Below is a small trained network, with its code and all its weights. Each question gives an input and a target symbol and asks what happens when units are switched off, that is, made to give their printed mean instead of their output.

import numpy as np


def w(rows, s, z=0):
    codes = np.array(rows[::2]) - 128.0
    scale = np.full(codes.shape[1], s)
    scale[-1] = z or s
    return codes * scale


def f(y):
    return y / 2 * (1 + np.tanh(0.7978845608 * (y + 0.044715 * y**3)))


def softmax(a):
    e = np.exp(a - a.max(-1, keepdims=True))
    return e / e.sum(-1, keepdims=True)


def log_softmax(a):
    a = a - a.max(-1, keepdims=True)
    return a - np.log(np.exp(a).sum(-1, keepdims=True))


def net(x, mask):
    ids = ['αβγδζηθλμπστφψω'.index(c) for c in x.split()]
    T = len(ids)
    res = E[ids] + P[:T]
    r = res
    for j in range(3):
        rows = slice(2 * j, 2 * j + 2)
        q, k, v = (r @ M[0][rows].T for M in (Q, K, V))
        z = softmax(np.where(np.tri(T) > 0, q @ k.T / 2**0.5, -1e9)) @ v
        o = O[0][rows]
        res = res + np.where(mask[j], z, o[:, -1]) @ o[:, :-1]
    y = f(res @ A[0][:, :-1].T + A[0][:, -1])
    res = res + np.where(mask[3:11], y, B[0][:, -1]) @ B[0][:, :-1]
    return log_softmax(res[-1] @ U[:, :-1].T + U[:, -1])


Q, K, V, O, A, B = {}, {}, {}, {}, {}, {}
E = w([
[212,148,149,167,227,101,189,153,144,156,125,180],'α',
[156,145,149,116,92,143,135,167,156,125,84,131],'β',
[136,115,122,134,108,158,174,151,138,113,112,128],'γ',
[120,103,88,131,102,137,183,86,116,138,130,127],'δ',
[128,177,127,110,197,148,39,70,165,146,115,134],'ζ',
[194,68,100,83,132,65,97,79,164,117,130,169],'η',
[86,89,149,139,119,151,162,133,123,93,121,130],'θ',
[136,103,127,85,180,83,142,142,136,99,154,46],'λ',
[253,79,138,162,130,185,82,114,97,143,167,94],'μ',
[142,147,107,133,89,143,140,118,127,168,109,138],'π',
[116,178,109,108,119,140,146,170,108,158,140,114],'σ',
[141,105,127,91,161,158,79,178,121,79,197,196],'τ',
[138,107,157,155,76,167,133,152,176,121,86,157],'φ',
[99,143,137,149,98,159,121,149,149,153,126,133],'ψ',
[109,139,105,152,125,163,167,141,108,148,150,120],'ω',
],0.023)
P = w([
[132,139,164,118,114,135,159,87,123,115,138,120],'0',
[133,98,86,107,158,150,149,173,133,175,96,123],'1',
[113,105,86,148,148,113,91,147,61,158,67,134],'2',
[140,179,86,169,130,145,150,150,163,77,114,112],'3',
[131,177,251,82,114,131,170,39,124,109,187,133],'4',
[85,42,178,135,144,126,115,123,225,203,194,122],'5',
[176,148,163,69,170,91,80,252,82,210,71,140],'6',
[90,147,87,170,126,91,149,117,121,112,105,133],'7',
],0.015)
Q[0] = w([
[121,90,11,216,180,196,96,103,234,125,138,69],'h1',
[163,94,217,89,183,126,120,49,203,171,230,98],'h1',
[167,1,93,112,179,64,110,250,161,228,136,144],'h2',
[131,93,239,79,145,114,120,68,205,184,254,123],'h2',
[131,64,46,143,138,104,88,249,102,179,30,121],'h3',
[105,218,62,180,53,169,160,108,54,35,54,133],'h3',
],0.008)
K[0] = w([
[95,118,254,137,117,79,109,76,30,121,106,139],'h1',
[92,44,99,110,183,144,97,185,79,199,32,125],'h1',
[134,166,50,233,118,64,80,145,104,53,114,125],'h2',
[114,52,51,113,171,149,90,184,91,177,48,127],'h2',
[141,200,119,195,87,86,110,110,126,34,161,121],'h3',
[153,163,231,65,97,151,179,68,168,152,213,140],'h3',
],0.0099)
V[0] = w([
[70,105,201,93,135,81,36,125,120,110,112,128],'h1',
[163,169,189,147,149,193,105,240,123,105,160,150],'h1',
[180,254,72,109,147,88,91,132,46,213,130,115],'h2',
[129,146,115,82,234,95,189,154,66,39,166,76],'h2',
[207,189,168,17,78,85,136,195,117,116,50,120],'h3',
[32,200,113,118,105,127,153,158,122,165,166,102],'h3',
],0.0085)
O[0] = w([
[208,177,227,18,128,146,99,170,63,150,87,122,1],'h1',
[83,7,142,134,118,178,81,135,122,139,46,91,137],'h1',
[145,185,19,166,158,166,153,150,52,2,55,120,51],'h2',
[125,96,110,70,191,244,192,134,211,123,151,148,195],'h2',
[164,55,106,226,206,168,75,161,125,74,187,108,230],'h3',
[177,195,62,120,47,135,130,156,193,120,181,82,18],'h3',
],0.0097,0.0041)
A[0] = w([
[135,123,118,158,37,66,123,139,80,138,137,90,90],'n1',
[109,106,103,154,220,125,122,97,130,118,114,93,17],'n2',
[89,104,110,133,11,203,149,136,149,123,91,65,52],'n3',
[85,166,135,81,90,116,167,155,109,147,124,77,221],'n4',
[87,147,133,159,2,160,145,131,105,139,53,112,131],'n5',
[216,109,127,75,193,135,78,92,142,109,134,125,5],'n6',
[140,70,116,112,138,89,45,126,111,70,175,149,75],'n7',
[61,145,92,101,96,164,176,136,132,123,100,189,82],'n8',
],0.009,0.0035)
B[0] = w([
[104,151,238,110,138,95,52,165,122,5,195,176,184],'n1',
[187,184,247,90,104,113,94,123,243,96,91,102,254],'n2',
[127,114,62,84,231,103,54,9,90,196,158,130,228],'n3',
[250,163,106,123,116,93,141,76,188,178,107,79,142],'n4',
[119,168,133,75,146,101,236,209,38,146,140,42,204],'n5',
[55,106,103,197,27,64,98,110,113,41,69,109,241],'n6',
[180,166,65,11,63,209,212,149,149,156,110,120,210],'n7',
[77,207,135,94,1,124,49,148,91,103,79,151,186],'n8',
],0.0074,0.006)
U = w([
[187,153,174,156,222,135,172,127,137,135,115,232,193],'α',
[80,101,180,118,73,115,111,165,143,117,153,137,17],'β',
[254,93,162,185,82,224,93,119,103,125,144,97,222],'γ',
[124,118,94,127,4,58,170,112,199,94,75,209,96],'δ',
[99,147,129,62,92,233,139,165,133,101,156,210,254],'ζ',
[71,128,98,183,127,109,154,170,111,54,151,149,153],'η',
[33,119,147,156,92,124,193,130,128,124,50,116,71],'θ',
[158,148,170,107,91,150,158,108,166,185,104,137,54],'λ',
[140,125,73,108,191,171,77,98,104,90,150,121,100],'μ',
[163,147,135,118,109,172,208,148,102,137,101,102,140],'π',
[150,110,144,45,202,75,127,122,155,78,162,18,67],'σ',
[83,195,140,121,127,140,8,70,181,112,93,157,88],'τ',
[125,101,136,51,183,175,109,88,94,136,133,112,58],'φ',
[54,54,86,203,133,121,151,106,161,159,157,143,223],'ψ',
[63,139,79,78,81,134,133,96,132,130,128,85,50],'ω',
],0.0072,0.004)

Each question gives the input, a string of symbols that net reads in full, and the target symbol t.
The units are the heads (2 rows each of Q, K, V and O) and the neurons (one row each of A and B). Each row of codes is followed by its name. A weight is (code - 128) times the scale printed after its matrix; where a second scale follows, it is the last column's (O, A, B and U).
mask holds one flag per unit, heads first, then neurons. A switched-off unit (its flag False) gives its mean, the last column of its rows in O or B, instead of its output. The means were averaged over made-up inputs and are rounded, as every weight is.
A unit's drop is (log p(t) with every unit on - log p(t) with that unit switched off) / (log p(t) with every unit on - log p(t) with every unit switched off).
The circuit of an input: a set's keep is (log p(t) with only the set's units on - log p(t) with every unit switched off) / (log p(t) with every unit on - log p(t) with every unit switched off). Starting from all 11 units, units are removed one at a time, each time the one whose removal leaves the highest keep (on an exact tie, the one counted first), for as long as the keep stays at least 0.8.
units of the circuit, in order: the units of the circuit, biggest drop first
unit that matters most: the unit with the biggest drop
k most important neurons: the k neurons with the biggest drops, biggest first
drop when u is switched off: that unit's drop, to one decimal
input σ ψ μ σ, target μ: unit that matters most	n3
input γ τ γ ψ σ γ π γ, target μ: units of the circuit, in order	[n3, h3, h2]
input π λ π γ, target η: units of the circuit, in order	[h2, h1, n1]
input γ φ β, target ψ: units of the circuit, in order	[h1, h2, n2]
input π η α ψ φ π, target τ: 2 most important neurons	[n2, n8]
input φ θ θ γ γ, target λ: units of the circuit, in order	[h3, h2]
input γ ψ λ ω η β γ, target ω: units of the circuit, in order	[h3, h1, n3, n5]
input λ π σ λ λ γ, target μ: units of the circuit, in order	[h2, n3, h3]
input λ φ γ τ ζ τ σ, target φ: units of the circuit, in order	[h1, n3, h2]
input ζ λ ω μ θ γ σ, target θ: units of the circuit, in order	[h1, h3]
input η φ γ, target α: units of the circuit, in order	[h1, h3]
input γ η γ ζ ψ, target α: units of the circuit, in order	[h3, h1]
input φ η π φ, target β: units of the circuit, in order	[h2, n1]
input γ ψ π λ τ γ γ γ, target φ: unit that matters most	h1
input θ ζ τ π γ λ σ, target η: units of the circuit, in order	[h2, h1]
input γ γ τ λ β ω, target φ: units of the circuit, in order	[h1, n3]
input α μ τ ψ, target τ: 2 most important neurons	[n2, n8]
input γ η η η λ π, target α: units of the circuit, in order	[h1, h3]
input γ ψ γ λ γ, target σ: 3 most important neurons	[n5, n1, n3]
input λ γ μ δ, target ζ: unit that matters most	h2
input ψ φ φ, target σ: 3 most important neurons	[n5, n3, n1]
input η γ μ ζ φ β γ τ, target ζ: drop when n7 is switched off	0.8
input φ τ γ π, target β: drop when h2 is switched off	1.2
input τ λ γ γ, target φ: drop when h1 is switched off	0.7
input λ γ γ λ β η γ, target ζ: drop when n4 is switched off	0.0
